Below is a small trained network, with its code and all its weights. Each question gives an input and a target symbol and asks what happens when units are switched off, that is, made to give their printed mean instead of their output.

import numpy as np


def w(rows, s, z=0):
    codes = np.array(rows[::2]) - 128.0
    scale = np.full(codes.shape[1], s)
    scale[-1] = z or s
    return codes * scale


def norm(h):
    return h / np.sqrt((h * h).mean(-1, keepdims=True) + 1e-5)


def f(y):
    return y / 2 * (1 + np.tanh(0.7978845608 * (y + 0.044715 * y**3)))


def softmax(a):
    e = np.exp(a - a.max(-1, keepdims=True))
    return e / e.sum(-1, keepdims=True)


def log_softmax(a):
    a = a - a.max(-1, keepdims=True)
    return a - np.log(np.exp(a).sum(-1, keepdims=True))


def net(x, mask):
    ids = ['αβγεζηθλμξπστφψω'.index(c) for c in x.split()]
    T = len(ids)
    res = E[ids] + P[:T]
    u = 0
    for l in range(2):
        r = norm(res)
        for j in range(3):
            rows = slice(2 * j, 2 * j + 2)
            q, k, v = (r @ M[l][rows].T for M in (Q, K, V))
            z = softmax(np.where(np.tri(T) > 0, q @ k.T / 2**0.5, -1e9)) @ v
            o = O[l][rows]
            res = res + np.where(mask[u + j], z, o[:, -1]) @ o[:, :-1]
        u += 3
        y = f(norm(res) @ A[l][:, :-1].T + A[l][:, -1])
        res = res + np.where(mask[u : u + 8], y, B[l][:, -1]) @ B[l][:, :-1]
        u += 8
    return log_softmax(norm(res)[-1] @ U[:, :-1].T + U[:, -1])


Q, K, V, O, A, B = {}, {}, {}, {}, {}, {}
E = w([
[50,185,159,117,131,156,132,120,75,140],'α',
[99,95,102,46,103,89,221,191,140,96],'β',
[155,52,29,52,89,195,13,144,169,215],'γ',
[128,179,225,77,203,227,131,166,144,141],'ε',
[128,201,152,199,165,80,94,80,99,89],'ζ',
[42,181,179,18,84,145,180,178,170,142],'η',
[8,115,186,107,159,166,121,109,66,74],'θ',
[169,165,226,121,207,191,151,190,206,146],'λ',
[100,218,174,42,120,80,182,188,207,98],'μ',
[103,149,86,205,147,150,174,96,48,184],'ξ',
[65,177,143,142,48,171,59,132,203,205],'π',
[72,225,152,131,111,135,97,102,92,152],'σ',
[16,110,237,251,109,101,218,140,244,85],'τ',
[177,68,152,206,94,149,118,132,216,125],'φ',
[207,93,66,93,162,34,141,163,142,69],'ψ',
[157,81,164,58,70,81,85,203,183,92],'ω',
],0.016)
P = w([
[215,99,193,104,35,177,168,118,54,176],'0',
[143,207,55,171,14,212,133,231,76,56],'1',
[83,143,39,167,160,115,106,255,74,133],'2',
[138,69,173,88,184,37,99,110,128,201],'3',
[87,114,34,71,219,75,147,115,203,152],'4',
[99,196,73,105,152,125,105,126,186,96],'5',
[99,115,115,133,104,108,61,206,122,145],'6',
[101,152,117,100,105,178,120,150,134,21],'7',
],0.0088)
Q[0] = w([
[112,133,83,74,98,66,166,126,160,83],'L0H1',
[138,128,97,145,165,217,126,41,127,142],'L0H1',
[109,113,95,178,122,173,157,35,111,156],'L0H2',
[111,100,133,188,104,151,112,94,84,154],'L0H2',
[68,33,44,191,157,76,134,77,79,247],'L0H3',
[125,168,80,35,222,132,191,61,250,115],'L0H3',
],0.021)
K[0] = w([
[108,120,92,144,87,127,106,119,187,102],'L0H1',
[137,158,121,113,158,176,148,111,76,72],'L0H1',
[159,171,109,136,128,130,179,145,91,144],'L0H2',
[157,147,136,125,139,107,171,126,103,169],'L0H2',
[208,147,178,116,32,174,165,81,62,116],'L0H3',
[117,178,60,182,111,179,112,251,98,65],'L0H3',
],0.026)
V[0] = w([
[105,117,129,123,114,57,211,126,112,91],'L0H1',
[76,171,189,167,80,106,163,155,187,175],'L0H1',
[248,222,134,176,140,61,204,186,192,214],'L0H2',
[89,156,67,189,181,172,223,93,120,235],'L0H2',
[129,162,168,142,204,122,149,73,76,46],'L0H3',
[151,210,89,65,87,77,63,113,92,187],'L0H3',
],0.017)
O[0] = w([
[81,129,68,129,136,79,136,127,155,137,107],'L0H1',
[80,134,125,94,120,141,125,112,178,92,243],'L0H1',
[166,219,54,159,181,170,168,137,144,39,152],'L0H2',
[70,111,121,159,121,246,172,84,103,135,46],'L0H2',
[168,166,148,129,130,108,180,80,126,190,181],'L0H3',
[131,91,139,95,126,134,117,47,115,92,254],'L0H3',
],0.011,0.0075)
A[0] = w([
[180,91,29,88,102,155,68,85,72,127,144],'L0N1',
[175,122,91,162,70,152,84,92,193,147,31],'L0N2',
[142,66,2,122,89,105,180,116,64,131,33],'L0N3',
[167,130,102,86,102,111,209,100,111,153,250],'L0N4',
[131,140,109,154,85,108,139,59,61,128,162],'L0N5',
[189,99,40,119,121,152,67,102,95,178,92],'L0N6',
[113,140,158,132,175,144,160,120,117,145,96],'L0N7',
[82,185,117,81,132,116,121,126,35,113,122],'L0N8',
],0.019,0.002)
B[0] = w([
[166,4,168,16,197,204,134,127,163,129,192],'L0N1',
[150,189,93,193,168,107,69,29,133,126,157],'L0N2',
[99,175,83,171,29,90,160,221,14,104,148],'L0N3',
[48,131,95,143,194,127,49,218,201,125,254],'L0N4',
[27,125,114,137,211,109,113,74,104,184,247],'L0N5',
[201,123,42,183,212,180,178,120,167,174,146],'L0N6',
[185,178,180,149,104,96,81,172,120,133,180],'L0N7',
[131,139,104,197,236,99,90,90,104,100,210],'L0N8',
],0.013,0.0085)
Q[1] = w([
[121,147,40,179,50,102,8,122,53,136],'L1H1',
[181,220,58,96,104,131,102,99,68,188],'L1H1',
[154,137,108,71,107,119,79,186,120,119],'L1H2',
[156,125,138,22,168,199,147,212,138,145],'L1H2',
[160,117,54,142,107,157,97,130,99,125],'L1H3',
[100,118,198,101,155,145,232,227,210,95],'L1H3',
],0.017)
K[1] = w([
[90,80,213,127,223,43,215,216,55,83],'L1H1',
[159,93,188,237,177,132,193,118,70,74],'L1H1',
[188,125,105,98,74,90,54,118,186,146],'L1H2',
[160,99,81,146,98,199,62,118,195,176],'L1H2',
[152,141,82,120,164,140,124,127,85,109],'L1H3',
[130,58,140,248,90,114,160,126,236,120],'L1H3',
],0.016)
V[1] = w([
[78,179,117,75,82,160,80,116,167,152],'L1H1',
[94,92,155,116,175,87,222,154,145,107],'L1H1',
[120,114,158,193,61,107,142,78,154,89],'L1H2',
[184,71,32,150,115,164,88,122,185,182],'L1H2',
[163,177,46,76,94,176,50,115,106,191],'L1H3',
[106,187,107,5,169,136,113,173,63,149],'L1H3',
],0.022)
O[1] = w([
[136,152,135,137,53,233,40,91,202,109,172],'L1H1',
[121,54,138,199,139,78,162,155,189,156,141],'L1H1',
[43,178,182,167,207,128,100,148,110,75,11],'L1H2',
[60,63,46,70,195,241,108,151,160,208,127],'L1H2',
[167,148,106,164,175,140,33,141,55,117,97],'L1H3',
[254,112,116,180,97,159,38,16,80,101,217],'L1H3',
],0.0084,0.011)
A[1] = w([
[109,99,149,80,169,146,91,211,135,75,83],'L1N1',
[163,186,125,199,143,128,169,140,111,184,125],'L1N2',
[162,151,85,106,206,163,195,178,121,100,1],'L1N3',
[106,126,120,169,103,147,179,42,59,129,70],'L1N4',
[164,181,80,137,132,167,122,91,157,152,127],'L1N5',
[92,138,146,147,92,154,252,120,151,140,45],'L1N6',
[157,78,104,149,161,167,84,123,109,89,129],'L1N7',
[110,119,118,228,88,85,127,136,103,117,17],'L1N8',
],0.02,0.0034)
B[1] = w([
[199,249,117,158,136,123,112,147,124,196,225],'L1N1',
[107,73,212,75,95,143,135,127,125,157,232],'L1N2',
[142,69,151,232,121,153,116,104,213,140,171],'L1N3',
[213,155,68,153,94,124,163,137,149,143,195],'L1N4',
[74,120,148,131,184,111,146,154,65,105,246],'L1N5',
[100,160,133,17,118,117,239,75,118,121,165],'L1N6',
[115,122,142,81,95,90,148,156,135,127,254],'L1N7',
[71,101,81,121,116,200,124,189,99,143,203],'L1N8',
],0.021,0.0091)
U = w([
[134,168,65,224,59,94,102,10,117,172,31],'α',
[44,91,36,148,93,129,115,204,90,81,148],'β',
[158,64,75,55,185,202,117,163,139,205,144],'γ',
[197,132,238,138,76,167,129,136,35,96,83],'ε',
[55,151,177,164,219,73,116,91,116,157,126],'ζ',
[71,104,139,138,72,121,43,106,207,23,99],'η',
[79,69,203,123,28,98,107,143,151,225,120],'θ',
[129,62,236,179,150,210,172,176,161,59,194],'λ',
[113,144,65,186,176,87,162,103,191,2,86],'μ',
[138,151,87,166,126,215,244,92,57,162,203],'ξ',
[120,210,151,56,138,241,80,158,135,73,91],'π',
[167,81,92,64,146,139,130,6,121,71,122],'σ',
[65,161,151,66,105,109,231,141,205,114,252],'τ',
[124,203,115,223,154,190,137,189,209,184,70],'φ',
[183,31,112,198,176,73,200,170,120,114,121],'ψ',
[200,172,118,69,108,27,113,186,159,137,141],'ω',
],0.0091,0.0018)

Each question gives the input, a string of symbols that net reads in full, and the target symbol t.
The units are the heads (2 rows each of Q, K, V and O) and the neurons (one row each of A and B). Each row of codes is followed by its name. A weight is (code - 128) times the scale printed after its matrix; where a second scale follows, it is the last column's (O, A, B and U).
mask holds one flag per unit, layer by layer, with each layer's heads first. A switched-off unit (its flag False) gives its mean, the last column of its rows in O or B, instead of its output. The means were averaged over made-up inputs and are rounded, as every weight is.
A unit's drop is (log p(t) with every unit on - log p(t) with that unit switched off) / (log p(t) with every unit on - log p(t) with every unit switched off).
top k neurons: the k neurons with the biggest drops, biggest first
top k neurons in layer l: the k neurons of layer l with the biggest drops, biggest first
which heads matter: for each layer, one digit per head in row order, 1 if its drop is at least 0.15 and else 0, layers parted by /
input α ζ β ζ ζ ζ α, target ζ: which heads matter	001 / 000
input μ ω ζ φ θ, target ω: which heads matter	011 / 000
input β η θ ζ, target β: top 2 neurons	[L1N8 L0N1]
input ω θ γ ω ω, target ω: which heads matter	010 / 000
input ζ ζ π, target ζ: which heads matter	001 / 000
input ζ γ β λ φ ζ ζ ζ, target φ: top 2 neurons	[L0N5 L1N1]
input φ ω ζ, target φ: top 2 neurons	[L1N1 L1N3]
input β σ β, target β: top 2 neurons	[L0N3 L1N8]
input π β λ, target π: which heads matter	100 / 100
input ζ ξ σ σ β θ ζ π, target β: which heads matter	001 / 000
input ζ π ζ φ ζ, target π: which heads matter	001 / 100
input σ ω ξ σ π η, target π: which heads matter	000 / 100
input ε β η η ζ φ, target η: which heads matter	001 / 100
input φ ζ ζ θ, target φ: which heads matter	001 / 000
input β ω π, target β: which heads matter	000 / 000
input β ζ σ π θ σ ζ ψ, target θ: which heads matter	010 / 000
input ζ ξ σ β ζ, target ξ: which heads matter	010 / 000
input β ε α α, target β: top 2 neurons	[L1N8 L0N8]
input ξ ψ η, target η: top 2 neurons in layer 0	[L0N3 L0N4]
input ξ β θ, target ξ: top neuron in layer 1	[L1N4]
input ζ ζ σ μ ξ φ, target σ: top 2 neurons	[L0N1 L0N2]
input ζ μ φ, target ζ: top 2 neurons in layer 0	[L0N4 L0N2]
input ζ β ζ ε μ ζ σ, target ε: top neuron in layer 1	[L1N2]
input γ γ ζ ζ, target γ: top 2 neurons in layer 0	[L0N1 L0N6]
input β β ζ ζ α, target β: top neuron in layer 1	[L1N8]
